Here is a tiny trained network, its code and every weight. The questions are about switching its units off for an input and a class, where a switched-off unit gives its printed mean instead of its output.

import numpy as np


def w(rows, s, z=0):
    codes = np.array(rows[::2]) - 128.0
    scale = np.full(codes.shape[1], s)
    scale[-1] = z or s
    return codes * scale


def f(y):
    return y / 2 * (1 + np.tanh(0.7978845608 * (y + 0.044715 * y**3)))


def log_softmax(a):
    a = a - a.max(-1, keepdims=True)
    return a - np.log(np.exp(a).sum(-1, keepdims=True))


def net(x, mask):
    res = np.array(x, float).reshape(1, 8) / 4 @ E
    y = f(res @ A[0][:, :-1].T + A[0][:, -1])
    res = res + np.where(mask, y, B[0][:, -1]) @ B[0][:, :-1]
    return log_softmax(res[-1] @ U[:, :-1].T + U[:, -1])


A, B = {}, {}
E = w([
[7,72,113,190,79,82,172,113,142,193,76],'x0',
[127,187,59,85,144,125,179,97,131,206,145],'x1',
[121,69,179,122,171,97,45,93,148,241,174],'x2',
[195,37,104,146,140,186,177,110,214,140,109],'x3',
[132,128,121,133,129,122,121,129,126,131,121],'x4',
[139,120,124,117,118,113,125,127,124,129,123],'x5',
[130,120,125,116,121,131,126,135,120,132,123],'x6',
[134,131,126,131,128,122,132,128,133,128,126],'x7',
],0.012)
A[0] = w([
[112,189,106,157,61,76,74,126,78,136,182,2],'n0',
[144,80,170,180,120,95,74,137,160,49,156,28],'n1',
[212,39,142,153,141,190,165,117,187,100,176,70],'n2',
[225,178,141,52,169,183,53,110,157,107,200,73],'n3',
[213,184,139,110,169,143,100,158,76,83,154,56],'n4',
[142,180,87,135,99,123,139,177,127,98,87,9],'n5',
[145,63,172,114,208,85,20,101,140,237,208,30],'n6',
[86,248,182,95,142,95,45,137,85,83,184,115],'n7',
[181,69,74,152,172,159,164,118,170,175,115,76],'n8',
[154,215,2,71,169,127,195,89,144,235,187,42],'n9',
[140,133,112,111,116,181,121,118,227,116,114,59],'n10',
],0.0081,0.0099)
B[0] = w([
[110,117,92,59,192,95,84,139,121,137,105,152],'n0',
[115,122,181,135,104,146,52,146,182,96,153,163],'n1',
[136,119,101,48,186,104,105,131,48,175,163,219],'n2',
[54,141,125,171,57,95,140,103,183,182,75,248],'n3',
[54,103,130,145,107,91,164,80,228,127,115,202],'n4',
[152,105,75,79,100,128,155,156,153,99,110,146],'n5',
[135,176,60,121,117,176,207,157,164,36,114,231],'n6',
[184,59,109,94,161,138,147,131,2,178,125,237],'n7',
[120,136,105,91,151,75,104,150,62,157,83,190],'n8',
[142,73,178,179,80,154,27,177,122,68,181,229],'n9',
[129,66,96,91,181,116,151,142,59,115,138,154],'n10',
],0.01,0.012)
U = w([
[152,123,106,104,153,116,105,138,105,165,138,96],'0',
[43,118,121,180,88,99,139,120,188,179,124,89],'1',
[180,190,70,121,111,167,186,152,153,9,137,82],'2',
[171,104,192,170,108,151,24,152,154,77,154,123],'3',
[168,159,155,149,131,141,131,121,146,143,148,252],'4',
],0.011,0.021)

Each question gives the input, the list of numbers given to net, and the class t.
The units are the neurons (one row each of A and B). Each row of codes is followed by its name. A weight is (code - 128) times the scale printed after its matrix; where a second scale follows, it is the last column's (A, B and U).
mask holds one flag per neuron, in row order. A switched-off neuron (its flag False) gives its mean, the last column of its row in B, instead of its output. The means were averaged over made-up inputs and are rounded, as every weight is.
A unit's drop is (log p(t) with every unit on - log p(t) with that unit switched off) / (log p(t) with every unit on - log p(t) with every unit switched off).
The circuit of an input: a set's keep is (log p(t) with only the set's units on - log p(t) with every unit switched off) / (log p(t) with every unit on - log p(t) with every unit switched off). Starting from all 11 units, units are removed one at a time, each time the one whose removal leaves the highest keep (on an exact tie, the one counted first), for as long as the keep stays at least 0.8.
units of the circuit, in order: the units of the circuit, biggest drop first
unit that matters most: the unit with the biggest drop
top k neurons: the k neurons with the biggest drops, biggest first
drop when u is switched off: that unit's drop, to one decimal
input [-8,0,-5,6,5,-2,5,1], class 1: units of the circuit, in order => [n3, n4]
input [1,6,-7,8,-1,6,1,-4], class 0: top 2 neurons => [n6, n8]
input [-8,-3,3,-8,-6,-8,-8,-4], class 0: unit that matters most => n7
input [2,-5,5,-2,2,-7,2,3], class 2: top 3 neurons => [n6, n9, n3]
input [-6,-4,2,-3,-8,-7,0,-3], class 1: top 2 neurons => [n3, n4]
input [-4,4,0,2,-3,8,-1,2], class 1: top 2 neurons => [n3, n7]
input [7,6,-4,-3,0,2,0,8], class 4: top 3 neurons => [n3, n4, n9]
input [-6,7,-6,8,-8,6,-8,7], class 0: units of the circuit, in order => [n2, n8]
input [-1,-3,1,5,-6,-5,4,1], class 0: top 2 neurons => [n2, n9]
input [5,8,-7,7,2,-2,-5,-8], class 3: top 2 neurons => [n9, n6]
input [-1,-5,-6,-3,3,3,-8,-7], class 4: top 4 neurons => [n6, n9, n7, n10]
input [0,-4,-5,5,-2,1,5,3], class 0: top 2 neurons => [n6, n2]
input [0,8,-4,-8,-6,3,0,-6], class 0: top 2 neurons => [n7, n0]
input [-2,-1,8,6,-6,-1,-3,2], class 2: top 2 neurons => [n6, n7]
input [-4,-3,1,8,-3,2,2,-3], class 0: units of the circuit, in order => [n2]
input [-4,-8,-6,3,-3,0,0,-3], class 3: top 2 neurons => [n6, n1]
input [3,2,1,1,-7,3,3,-5], class 4: top 2 neurons => [n3, n4]
input [6,-8,6,2,-4,2,-4,0], class 3: top 3 neurons => [n3, n1, n4]
input [-6,6,-6,-5,4,-7,-5,-8], class 4: top 2 neurons => [n7, n6]
input [6,1,0,5,1,-2,8,7], class 4: units of the circuit, in order => [n3]
input [-1,-2,6,5,-2,-5,-7,4], class 2: drop when n6 is switched off => 1.2
input [7,4,8,0,0,4,8,-5], class 2: drop when n6 is switched off => 0.7
input [-4,8,3,3,-1,5,8,8], class 3: drop when n9 is switched off => 1.2
input [-4,-2,5,4,4,7,-3,-3], class 2: drop when n3 is switched off => -0.1
